Below are the code and all the weights of a small trained network. Each question names an input and a class and asks about switching units off, where a switched-off unit gives its printed mean instead of its output.

import numpy as np


def w(rows, s, z=0):
    codes = np.array(rows[::2]) - 128.0
    scale = np.full(codes.shape[1], s)
    scale[-1] = z or s
    return codes * scale


def f(y):
    return np.maximum(y, 0)


def log_softmax(a):
    a = a - a.max(-1, keepdims=True)
    return a - np.log(np.exp(a).sum(-1, keepdims=True))


def net(x, mask):
    res = np.array(x, float).reshape(1, 6) / 4 @ E
    y = f(res @ A[0][:, :-1].T + A[0][:, -1])
    res = res + np.where(mask, y, B[0][:, -1]) @ B[0][:, :-1]
    return log_softmax(res[-1] @ U[:, :-1].T + U[:, -1])


A, B = {}, {}
E = w([
[49,68,213,86,139],'x0',
[126,129,128,129,126],'x1',
[210,174,242,68,168],'x2',
[85,173,101,108,244],'x3',
[165,39,91,23,153],'x4',
[170,13,169,229,210],'x5',
],0.011)
A[0] = w([
[66,169,109,95,197,72],'N1',
[83,191,112,68,97,51],'N2',
[87,159,119,130,168,63],'N3',
[224,142,47,170,81,75],'N4',
[187,123,157,84,138,91],'N5',
[75,177,99,83,147,73],'N6',
[172,81,62,24,111,51],'N7',
[157,92,135,120,1,39],'N8',
[122,145,158,200,132,63],'N9',
[96,181,165,179,75,70],'N10',
[133,127,89,45,165,105],'N11',
[118,143,128,98,49,93],'N12',
[49,152,121,123,199,17],'N13',
[210,180,110,137,141,112],'N14',
[80,81,208,109,54,112],'N15',
[96,197,149,149,100,125],'N16',
[147,184,142,74,114,139],'N17',
[175,188,195,139,146,73],'N18',
[105,165,78,98,240,64],'N19',
[168,197,199,53,133,105],'N20',
[84,133,211,96,137,98],'N21',
[89,227,167,190,117,2],'N22',
[39,129,52,133,82,68],'N23',
[14,73,145,122,119,116],'N24',
],0.013,0.0056)
B[0] = w([
[172,170,177,151,59,204],'N1',
[138,152,135,161,200,222],'N2',
[138,127,152,116,102,168],'N3',
[114,201,131,124,160,224],'N4',
[130,83,108,129,124,187],'N5',
[169,110,153,183,160,202],'N6',
[4,75,185,78,134,220],'N7',
[192,152,178,138,75,212],'N8',
[110,93,131,120,139,184],'N9',
[95,92,164,79,121,206],'N10',
[111,123,134,110,141,200],'N11',
[193,115,170,165,171,194],'N12',
[160,139,148,113,89,188],'N13',
[118,197,108,47,149,202],'N14',
[141,209,135,122,126,211],'N15',
[78,104,151,115,167,211],'N16',
[156,89,114,182,164,213],'N17',
[144,60,71,150,118,209],'N18',
[174,138,183,114,63,212],'N19',
[149,82,62,109,95,249],'N20',
[115,191,55,98,155,203],'N21',
[44,78,151,88,100,226],'N22',
[156,59,37,128,107,225],'N23',
[144,162,83,103,173,216],'N24',
],0.011,0.014)
U = w([
[54,102,180,91,126,99],'0',
[156,97,33,127,84,84],'1',
[183,179,202,131,54,90],'2',
[111,248,74,76,150,108],'3',
[172,101,194,201,239,133],'4',
[122,146,126,126,134,251],'5',
],0.013,0.017)

Each question gives the input, the list of numbers given to net, and the class t.
The units are the neurons (one row each of A and B). Each row of codes is followed by its name. A weight is (code - 128) times the scale printed after its matrix; where a second scale follows, it is the last column's (A, B and U).
mask holds one flag per neuron, in row order. A switched-off neuron (its flag False) gives its mean, the last column of its row in B, instead of its output. The means were averaged over made-up inputs and are rounded, as every weight is.
A unit's drop is (log p(t) with every unit on - log p(t) with that unit switched off) / (log p(t) with every unit on - log p(t) with every unit switched off).
The circuit of an input: a set's keep is (log p(t) with only the set's units on - log p(t) with every unit switched off) / (log p(t) with every unit on - log p(t) with every unit switched off). Starting from the 12 units with the biggest drops (on a tie, the unit counted first), units are removed one at a time, each time the one whose removal leaves the highest keep (on an exact tie, the one counted first), for as long as the keep stays at least 0.8.
units of the circuit, in order: the units of the circuit, biggest drop first
most important unit: the unit with the biggest drop
k most important neurons: the k neurons with the biggest drops, biggest first
drop of u: that unit's drop, to one decimal
input [5,-6,2,-7,-8,3], class 0: most important unit => N10
input [-6,-3,8,5,1,-7], class 1: 2 most important neurons => [N20; N18]
input [2,2,-5,3,2,-2], class 1: 2 most important neurons => [N23; N4]
input [1,8,-3,-8,-6,3], class 2: 3 most important neurons => [N8; N7; N15]
input [0,-2,-2,5,5,0], class 0: 4 most important neurons => [N7; N8; N15; N11]
input [3,0,0,4,-3,-1], class 2: units of the circuit, in order => [N7; N1; N13]
input [2,-1,-4,5,0,-3], class 2: units of the circuit, in order => [N1; N19]
input [0,4,8,-2,7,5], class 1: units of the circuit, in order => [N20; N5]
input [-5,7,3,4,3,-4], class 5: 2 most important neurons => [N21; N17]
input [8,2,-3,-5,5,0], class 3: units of the circuit, in order => [N15; N24]
input [3,-2,4,8,4,-2], class 2: 2 most important neurons => [N19; N1]
input [-8,-2,-4,2,7,-3], class 3: 3 most important neurons => [N4; N22; N14]
input [8,-4,-4,7,1,5], class 3: units of the circuit, in order => [N24; N21]
input [-2,4,8,-3,7,4], class 1: units of the circuit, in order => [N20]
input [7,-7,1,0,-4,-5], class 3: 2 most important neurons => [N21; N15]
input [7,6,-8,-6,1,6], class 1: 3 most important neurons => [N23; N4; N14]
input [7,-8,-1,-7,2,-8], class 4: units of the circuit, in order => [N12; N2]
input [-6,-1,7,0,7,-6], class 0: 3 most important neurons => [N7; N23; N11]
input [-8,2,7,7,1,3], class 3: 2 most important neurons => [N14; N23]
input [6,1,3,1,1,-5], class 3: units of the circuit, in order => [N21]
input [6,2,0,-1,5,-6], class 3: 4 most important neurons => [N15; N21; N24; N22]
input [-6,3,3,-6,5,5], class 2: 3 most important neurons => [N8; N21; N24]
input [-4,5,8,7,-7,5], class 1: 3 most important neurons => [N18; N7; N20]
input [-6,8,8,-8,4,2], class 1: 3 most important neurons => [N20; N18; N5]
input [5,-3,8,8,6,7], class 1: drop of N5 => 0.1
input [-4,4,3,5,-2,2], class 2: drop of N23 => 0.2
input [-6,5,-5,4,-2,5], class 3: most important unit => N4
input [3,3,0,4,-7,-4], class 0: drop of N22 => 0.8
input [1,-6,5,1,7,5], class 0: drop of N7 => 0.2
